Here is a tiny trained network, its code and every weight. The questions are about switching its units off for an input and a class, where a switched-off unit gives its printed mean instead of its output.

import numpy as np


def w(rows, s, z=0):
    codes = np.array(rows[::2]) - 128.0
    scale = np.full(codes.shape[1], s)
    scale[-1] = z or s
    return codes * scale


def norm(h):
    return h / np.sqrt((h * h).mean(-1, keepdims=True) + 1e-5)


def f(y):
    return np.maximum(y, 0)


def log_softmax(a):
    a = a - a.max(-1, keepdims=True)
    return a - np.log(np.exp(a).sum(-1, keepdims=True))


def net(x, mask):
    res = np.array(x, float).reshape(1, 7) / 4 @ E
    u = 0
    for l in range(3):
        y = f(norm(res) @ A[l][:, :-1].T + A[l][:, -1])
        res = res + np.where(mask[u : u + 9], y, B[l][:, -1]) @ B[l][:, :-1]
        u += 9
    return log_softmax(norm(res)[-1] @ U[:, :-1].T + U[:, -1])


A, B = {}, {}
E = w([
[117,81,162,145,76,155,94],'x0',
[104,151,79,141,156,113,97],'x1',
[153,125,187,83,13,66,115],'x2',
[254,78,90,127,167,133,103],'x3',
[109,140,133,62,146,167,217],'x4',
[153,191,123,136,154,75,160],'x5',
[117,110,103,228,69,234,106],'x6',
],0.0085)
A[0] = w([
[59,137,38,149,250,148,130,8],'0.n0',
[66,48,153,123,145,253,201,64],'0.n1',
[214,150,133,47,179,111,116,60],'0.n2',
[103,120,130,100,149,148,130,74],'0.n3',
[90,147,69,158,218,169,108,73],'0.n4',
[182,141,111,28,174,127,148,52],'0.n5',
[231,79,75,17,201,100,137,8],'0.n6',
[218,1,98,236,110,194,33,12],'0.n7',
[108,154,118,123,102,68,140,8],'0.n8',
],0.0097,0.0017)
B[0] = w([
[144,198,59,156,185,128,144,200],'0.n0',
[101,147,154,85,107,182,176,207],'0.n1',
[95,70,167,179,151,104,149,179],'0.n2',
[176,148,86,134,114,152,142,141],'0.n3',
[97,188,115,128,194,100,99,187],'0.n4',
[129,89,139,162,158,100,153,178],'0.n5',
[156,73,164,101,144,83,177,198],'0.n6',
[208,129,181,113,113,166,6,255],'0.n7',
[131,140,123,136,110,118,86,151],'0.n8',
],0.018,0.01)
A[1] = w([
[128,178,206,173,143,160,185,86],'1.n0',
[75,145,178,147,84,93,119,195],'1.n1',
[71,61,56,135,148,92,163,39],'1.n2',
[56,98,116,93,57,250,227,43],'1.n3',
[202,94,61,76,115,61,211,76],'1.n4',
[110,162,76,113,21,30,116,110],'1.n5',
[79,135,8,184,151,142,145,91],'1.n6',
[137,202,108,112,115,177,112,187],'1.n7',
[76,153,93,158,33,43,99,4],'1.n8',
],0.011,0.0024)
B[1] = w([
[58,110,100,79,87,66,29,205],'1.n0',
[247,203,160,97,214,147,174,218],'1.n1',
[157,122,168,139,58,138,98,173],'1.n2',
[26,121,117,16,59,224,182,234],'1.n3',
[71,101,188,231,101,135,178,206],'1.n4',
[173,179,141,182,35,61,159,194],'1.n5',
[95,206,155,145,178,108,87,209],'1.n6',
[69,84,209,141,101,88,156,254],'1.n7',
[207,183,68,42,63,103,134,189],'1.n8',
],0.013,0.0054)
A[2] = w([
[100,150,42,172,163,139,132,5],'2.n0',
[158,89,104,160,95,167,46,31],'2.n1',
[79,158,85,140,173,107,96,78],'2.n2',
[109,1,141,135,134,56,176,59],'2.n3',
[146,66,123,85,66,165,92,133],'2.n4',
[78,85,39,104,84,174,123,54],'2.n5',
[210,140,85,98,120,50,191,178],'2.n6',
[138,192,103,85,116,159,85,104],'2.n7',
[178,87,100,136,109,180,54,75],'2.n8',
],0.017,0.0025)
B[2] = w([
[139,192,74,107,202,33,43,183],'2.n0',
[212,121,208,90,131,214,84,239],'2.n1',
[183,214,38,137,155,152,190,205],'2.n2',
[94,7,115,225,180,145,189,254],'2.n3',
[135,202,106,143,209,117,85,252],'2.n4',
[103,100,183,47,158,81,154,164],'2.n5',
[107,75,38,130,30,150,82,241],'2.n6',
[128,26,131,144,118,51,141,246],'2.n7',
[136,180,244,180,72,213,121,251],'2.n8',
],0.018,0.0082)
U = w([
[199,152,227,141,129,189,60,200],'0',
[128,30,136,200,158,106,188,218],'1',
[157,137,85,104,8,88,123,70],'2',
[133,239,75,132,215,95,132,130],'3',
[41,160,166,18,115,150,181,6],'4',
],0.015,0.0017)

Each question gives the input, the list of numbers given to net, and the class t.
The units are the neurons (one row each of A and B). Each row of codes is followed by its name. A weight is (code - 128) times the scale printed after its matrix; where a second scale follows, it is the last column's (A, B and U).
mask holds one flag per neuron, layer by layer. A switched-off neuron (its flag False) gives its mean, the last column of its row in B, instead of its output. The means were averaged over made-up inputs and are rounded, as every weight is.
A unit's drop is (log p(t) with every unit on - log p(t) with that unit switched off) / (log p(t) with every unit on - log p(t) with every unit switched off).
The circuit of an input: a set's keep is (log p(t) with only the set's units on - log p(t) with every unit switched off) / (log p(t) with every unit on - log p(t) with every unit switched off). Starting from the 12 units with the biggest drops (on a tie, the unit counted first), units are removed one at a time, each time the one whose removal leaves the highest keep (on an exact tie, the one counted first), for as long as the keep stays at least 0.8.
units of the circuit, in order: the units of the circuit, biggest drop first
most important unit: the unit with the biggest drop
k most important neurons: the k neurons with the biggest drops, biggest first
k most important neurons of layer l: the k neurons of layer l with the biggest drops, biggest first
drop of u: that unit's drop, to one decimal
input [8,7,4,-1,5,-7,1], class 4: units of the circuit, in order	[1.n3, 0.n1]
input [-1,0,-4,-1,0,-5,-6], class 1: units of the circuit, in order	[0.n6, 2.n3]
input [-6,8,-4,-2,-7,-7,3], class 3: units of the circuit, in order	[0.n0]
input [-1,-5,-7,-6,3,3,4], class 3: 2 most important neurons	[0.n0, 0.n4]
input [2,0,-2,-2,7,5,2], class 4: units of the circuit, in order	[0.n1, 1.n3]
input [-6,-2,-3,-4,1,-2,6], class 3: 2 most important neurons	[0.n0, 0.n4]
input [8,-1,-7,5,5,2,-1], class 3: 3 most important neurons	[0.n4, 0.n0, 2.n8]
input [-4,2,-5,8,7,5,2], class 1: 3 most important neurons of layer 0	[0.n6, 0.n2, 0.n5]
input [0,8,6,-5,-7,5,7], class 2: 2 most important neurons of layer 1	[1.n8, 1.n5]
input [4,-8,0,6,-4,8,-2], class 1: 2 most important neurons	[0.n6, 2.n3]
input [8,0,-8,-7,5,-1,1], class 4: 2 most important neurons	[0.n1, 1.n3]
input [-6,5,1,-6,-6,5,1], class 3: 2 most important neurons	[1.n6, 0.n0]
input [2,7,-6,4,-8,6,-8], class 3: 2 most important neurons of layer 1	[1.n7, 1.n6]
input [-1,0,4,-8,-4,-1,3], class 2: most important unit	0.n7
input [-6,-4,-4,2,3,-1,-3], class 1: drop of 0.n6	0.5
input [-6,1,3,-1,-6,5,1], class 2: drop of 0.n7	0.2
input [-6,-2,1,-3,-4,-7,-5], class 1: drop of 0.n7	0.6
